Below are the code and all the weights of a small trained network. Each question names an input and a class and asks about switching units off, where a switched-off unit gives its printed mean instead of its output.

import numpy as np


def w(rows, s, z=0):
    codes = np.array(rows[::2]) - 128.0
    scale = np.full(codes.shape[1], s)
    scale[-1] = z or s
    return codes * scale


def norm(h):
    return h / np.sqrt((h * h).mean(-1, keepdims=True) + 1e-5)


def f(y):
    return y / 2 * (1 + np.tanh(0.7978845608 * (y + 0.044715 * y**3)))


def log_softmax(a):
    a = a - a.max(-1, keepdims=True)
    return a - np.log(np.exp(a).sum(-1, keepdims=True))


def net(x, mask):
    res = np.array(x, float).reshape(1, 8) / 4 @ E
    u = 0
    for l in range(4):
        y = f(norm(res) @ A[l][:, :-1].T + A[l][:, -1])
        res = res + np.where(mask[u : u + 6], y, B[l][:, -1]) @ B[l][:, :-1]
        u += 6
    return log_softmax(norm(res)[-1] @ U[:, :-1].T + U[:, -1])


A, B = {}, {}
E = w([
[94,119,128,98,159,144,121,140,158,132,128,109],'x0',
[95,167,72,86,142,76,190,239,71,244,146,160],'x1',
[94,200,113,197,137,157,108,144,120,153,103,107],'x2',
[106,165,254,76,121,5,162,72,79,147,100,69],'x3',
[137,95,138,87,124,99,131,139,144,109,154,148],'x4',
[71,134,80,109,185,87,106,40,140,125,80,211],'x5',
[56,142,146,70,57,205,128,87,91,117,164,160],'x6',
[117,152,116,164,126,137,139,126,118,139,107,111],'x7',
],0.007)
A[0] = w([
[101,216,93,106,126,103,146,116,133,96,118,129,107],'0.n0',
[135,91,152,122,215,150,182,131,130,156,118,159,80],'0.n1',
[128,152,182,159,187,81,111,109,128,61,160,76,164],'0.n2',
[169,103,3,169,70,139,139,138,150,75,149,142,40],'0.n3',
[182,76,138,147,58,217,129,145,165,204,158,131,10],'0.n4',
[180,142,196,151,109,173,211,144,177,153,180,67,2],'0.n5',
],0.0064,0.0026)
B[0] = w([
[114,111,210,164,117,114,134,160,120,140,158,158,153],'0.n0',
[105,160,119,243,116,54,53,231,79,147,143,220,135],'0.n1',
[126,123,136,135,175,103,139,108,87,123,109,88,254],'0.n2',
[124,163,180,76,197,203,38,188,163,137,54,141,222],'0.n3',
[157,157,134,70,118,131,159,126,147,126,109,91,203],'0.n4',
[142,255,116,100,128,133,78,158,238,105,199,147,204],'0.n5',
],0.0087,0.0034)
A[1] = w([
[198,74,114,131,107,93,81,55,80,110,160,123,196],'1.n0',
[135,90,104,177,230,93,140,133,206,121,139,67,51],'1.n1',
[101,143,87,137,135,85,131,52,191,165,95,208,10],'1.n2',
[70,110,140,48,79,207,138,118,111,95,47,115,157],'1.n3',
[255,121,96,150,109,68,31,179,123,118,60,89,3],'1.n4',
[109,204,115,90,45,177,120,98,130,86,205,156,188],'1.n5',
],0.0075,0.0019)
B[1] = w([
[191,42,163,136,51,150,160,93,121,128,136,137,191],'1.n0',
[12,122,147,221,96,89,112,178,176,129,114,139,232],'1.n1',
[184,208,78,150,189,67,254,183,186,69,154,127,184],'1.n2',
[63,97,139,229,137,64,106,232,105,80,116,131,234],'1.n3',
[45,128,170,214,151,32,123,186,132,177,140,182,245],'1.n4',
[62,49,175,192,190,87,228,145,187,213,119,140,254],'1.n5',
],0.0081,0.0038)
A[2] = w([
[101,119,55,100,75,84,112,147,101,197,182,119,139],'2.n0',
[101,144,151,223,163,91,68,165,184,112,53,59,254],'2.n1',
[111,182,68,120,196,100,138,59,109,47,97,201,53],'2.n2',
[183,185,144,140,27,161,132,233,106,97,223,2,55],'2.n3',
[147,188,188,100,120,71,131,88,89,113,161,51,141],'2.n4',
[140,115,145,122,148,168,137,124,72,122,72,185,54],'2.n5',
],0.007,0.0032)
B[2] = w([
[136,111,66,132,139,142,134,100,61,157,118,138,144],'2.n0',
[124,108,157,96,60,162,158,91,77,103,173,172,246],'2.n1',
[187,205,150,127,105,132,184,125,249,91,140,118,142],'2.n2',
[103,159,74,120,162,83,151,79,218,94,155,139,153],'2.n3',
[167,125,130,56,110,207,102,155,90,142,72,94,165],'2.n4',
[125,146,138,148,141,78,131,102,156,120,158,165,123],'2.n5',
],0.012,0.013)
A[3] = w([
[95,152,165,64,38,11,160,89,133,146,70,66,94],'3.n0',
[186,175,75,105,121,123,178,141,177,199,134,101,172],'3.n1',
[120,170,2,97,178,110,138,166,45,222,95,122,122],'3.n2',
[132,147,135,105,76,80,172,48,247,111,230,137,160],'3.n3',
[190,65,48,206,159,247,86,167,185,114,108,146,5],'3.n4',
[170,44,138,144,90,163,185,123,127,121,147,94,127],'3.n5',
],0.0076,0.0019)
B[3] = w([
[138,160,108,169,247,189,77,202,133,143,156,126,233],'3.n0',
[159,172,154,107,59,116,159,103,118,87,95,155,172],'3.n1',
[141,67,123,97,76,109,106,51,118,61,123,124,211],'3.n2',
[156,143,62,109,100,117,207,135,159,119,120,151,254],'3.n3',
[147,155,191,132,196,182,62,125,104,142,79,71,169],'3.n4',
[114,158,101,116,124,87,139,83,87,134,164,165,182],'3.n5',
],0.012,0.0071)
U = w([
[155,243,96,104,188,80,183,187,223,93,169,127,73],'0',
[161,148,203,60,232,180,3,194,55,167,44,78,135],'1',
[152,122,146,102,131,120,150,177,35,127,167,213,207],'2',
[146,67,117,99,67,84,83,66,66,81,135,132,139],'3',
[29,75,160,226,177,41,135,208,103,177,156,157,2],'4',
],0.0078,0.0041)

Each question gives the input, the list of numbers given to net, and the class t.
The units are the neurons (one row each of A and B). Each row of codes is followed by its name. A weight is (code - 128) times the scale printed after its matrix; where a second scale follows, it is the last column's (A, B and U).
mask holds one flag per neuron, layer by layer. A switched-off neuron (its flag False) gives its mean, the last column of its row in B, instead of its output. The means were averaged over made-up inputs and are rounded, as every weight is.
A unit's drop is (log p(t) with every unit on - log p(t) with that unit switched off) / (log p(t) with every unit on - log p(t) with every unit switched off).
The circuit of an input: a set's keep is (log p(t) with only the set's units on - log p(t) with every unit switched off) / (log p(t) with every unit on - log p(t) with every unit switched off). Starting from the 12 units with the biggest drops (on a tie, the unit counted first), units are removed one at a time, each time the one whose removal leaves the highest keep (on an exact tie, the one counted first), for as long as the keep stays at least 0.8.
units of the circuit, in order: the units of the circuit, biggest drop first
k most important neurons: the k neurons with the biggest drops, biggest first
k most important neurons of layer l: the k neurons of layer l with the biggest drops, biggest first
input [-4,7,8,-5,8,6,0,4], class 3: units of the circuit, in order	[3.n2]
input [0,7,0,8,6,-3,7,-4], class 1: 3 most important neurons	[3.n0; 2.n1; 3.n3]
input [3,-2,8,-2,-6,5,-7,-7], class 4: 3 most important neurons	[1.n1; 1.n4; 0.n5]
input [-5,8,-3,6,7,8,-1,5], class 0: units of the circuit, in order	[1.n2; 2.n1]
input [-3,7,-7,-1,-4,-4,0,5], class 3: units of the circuit, in order	[3.n2; 2.n0; 2.n1]
input [-6,5,1,5,-1,-7,0,-3], class 0: 2 most important neurons	[2.n3; 0.n5]
input [-6,4,-2,-3,7,6,-7,-5], class 4: 2 most important neurons	[1.n4; 0.n1]
input [3,4,-8,-8,1,-6,5,8], class 1: 2 most important neurons of layer 3	[3.n4; 3.n3]
input [0,8,-8,1,-4,-7,0,7], class 3: 3 most important neurons of layer 2	[2.n0; 2.n2; 2.n1]
input [3,-4,2,6,6,-3,8,-3], class 4: units of the circuit, in order	[1.n5; 1.n3]
input [-6,-3,8,-3,6,6,7,3], class 4: 2 most important neurons of layer 3	[3.n1; 3.n2]
input [2,0,-8,5,0,-4,-1,-5], class 1: units of the circuit, in order	[2.n4; 3.n0]
input [5,7,-8,-6,-5,5,5,-3], class 3: 2 most important neurons	[3.n2; 2.n1]
input [1,-3,5,2,3,-5,2,-1], class 0: most important neuron	[0.n5]
input [8,6,4,-8,-7,6,0,-7], class 1: 2 most important neurons of layer 3	[3.n4; 3.n3]
input [4,0,-3,5,-1,0,-6,5], class 4: 2 most important neurons	[1.n1; 1.n4]
input [3,7,-1,-1,-2,-4,-6,7], class 3: 2 most important neurons	[3.n2; 2.n0]
input [-3,-5,-3,3,-6,5,0,-2], class 0: 4 most important neurons	[1.n2; 2.n2; 2.n1; 3.n2]
input [-1,-3,2,1,8,4,-5,-7], class 4: 2 most important neurons	[1.n1; 1.n4]
input [-2,1,-2,-3,3,-4,-6,3], class 4: units of the circuit, in order	[1.n4]
input [-2,-2,-4,-8,-4,2,8,5], class 1: 2 most important neurons of layer 1	[1.n4; 1.n1]
input [-4,3,0,2,-7,4,-5,-8], class 4: 2 most important neurons	[1.n4; 0.n1]
input [7,-2,7,8,0,-5,-4,-8], class 1: 2 most important neurons	[2.n4; 0.n2]
input [6,-6,-1,0,8,3,7,-4], class 4: 2 most important neurons of layer 3	[3.n2; 3.n1]
input [-7,4,-5,-7,1,-8,-3,-8], class 0: 3 most important neurons	[2.n3; 0.n4; 2.n4]
input [7,-5,1,0,-6,7,8,5], class 4: 2 most important neurons	[1.n3; 1.n5]
input [-4,1,5,0,-2,3,6,2], class 4: units of the circuit, in order	[1.n5]
input [1,4,4,-2,-5,7,2,-7], class 0: 2 most important neurons	[2.n2; 1.n2]
input [3,0,-8,-6,0,1,-4,-7], class 1: 2 most important neurons of layer 1	[1.n5; 1.n3]
